Below are the code and all the weights of a small trained network. Each question names an input and a class and asks about switching units off, where a switched-off unit gives its printed mean instead of its output.

import numpy as np


def w(rows, s, z=0):
    codes = np.array(rows[::2]) - 128.0
    scale = np.full(codes.shape[1], s)
    scale[-1] = z or s
    return codes * scale


def f(y):
    return np.maximum(y, 0)


def log_softmax(a):
    a = a - a.max(-1, keepdims=True)
    return a - np.log(np.exp(a).sum(-1, keepdims=True))


def net(x, mask):
    res = np.array(x, float).reshape(1, 7) / 4 @ E
    y = f(res @ A[0][:, :-1].T + A[0][:, -1])
    res = res + np.where(mask, y, B[0][:, -1]) @ B[0][:, :-1]
    return log_softmax(res[-1] @ U[:, :-1].T + U[:, -1])


A, B = {}, {}
E = w([
[124,129,133,118],'x0',
[123,139,131,138],'x1',
[151,103,117,125],'x2',
[138,125,162,54],'x3',
[161,101,123,103],'x4',
[62,157,2,56],'x5',
[146,113,118,123],'x6',
],0.0077)
A[0] = w([
[132,117,193,2,241],'neuron 0',
[126,78,198,163,47],'neuron 1',
[125,82,165,171,69],'neuron 2',
[88,113,78,119,77],'neuron 3',
[95,136,61,82,21],'neuron 4',
[95,147,55,90,38],'neuron 5',
[51,115,57,59,1],'neuron 6',
[168,112,234,140,24],'neuron 7',
],0.0084,0.004)
B[0] = w([
[53,66,69,229,254],'neuron 0',
[202,183,108,107,182],'neuron 1',
[182,220,100,168,166],'neuron 2',
[166,143,149,116,169],'neuron 3',
[210,204,160,68,186],'neuron 4',
[174,202,183,102,193],'neuron 5',
[217,223,169,64,209],'neuron 6',
[212,254,120,110,205],'neuron 7',
],0.0066,0.0057)
U = w([
[255,222,153,106,1],'0',
[104,113,53,186,204],'1',
[118,112,124,147,188],'2',
],0.006,0.0049)

Each question gives the input, the list of numbers given to net, and the class t.
The units are the neurons (one row each of A and B). Each row of codes is followed by its name. A weight is (code - 128) times the scale printed after its matrix; where a second scale follows, it is the last column's (A, B and U).
mask holds one flag per neuron, in row order. A switched-off neuron (its flag False) gives its mean, the last column of its row in B, instead of its output. The means were averaged over made-up inputs and are rounded, as every weight is.
A unit's drop is (log p(t) with every unit on - log p(t) with that unit switched off) / (log p(t) with every unit on - log p(t) with every unit switched off).
The circuit of an input: a set's keep is (log p(t) with only the set's units on - log p(t) with every unit switched off) / (log p(t) with every unit on - log p(t) with every unit switched off). Starting from all 8 units, units are removed one at a time, each time the one whose removal leaves the highest keep (on an exact tie, the one counted first), for as long as the keep stays at least 0.8.
circuit, biggest first: the units of the circuit, biggest drop first
k most important neurons: the k neurons with the biggest drops, biggest first
drop of u: that unit's drop, to one decimal
input [8,-8,-6,8,0,-6,-5], class 1: circuit, biggest first : [neuron 0]
input [-6,-6,0,7,3,-3,-4], class 1: circuit, biggest first : [neuron 0; neuron 6]
input [-6,-6,1,-1,-2,8,4], class 0: circuit, biggest first : [neuron 6; neuron 4]
input [-5,3,1,0,-2,8,8], class 0: circuit, biggest first : [neuron 6; neuron 4]
input [-8,-1,4,-1,7,8,0], class 0: 3 most important neurons : [neuron 6; neuron 4; neuron 5]
input [-6,4,-5,8,7,-6,1], class 1: 2 most important neurons : [neuron 0; neuron 6]
input [-4,3,0,3,-4,8,-4], class 0: 3 most important neurons : [neuron 6; neuron 4; neuron 5]
input [-7,-4,1,-6,1,6,5], class 0: 2 most important neurons : [neuron 0; neuron 6]
input [8,-7,7,7,6,-6,-2], class 1: drop of neuron 4 : 0.2
input [6,1,4,8,4,0,-7], class 1: drop of neuron 0 : 0.3
input [-1,-6,8,-5,-2,7,-3], class 0: drop of neuron 6 : 0.2
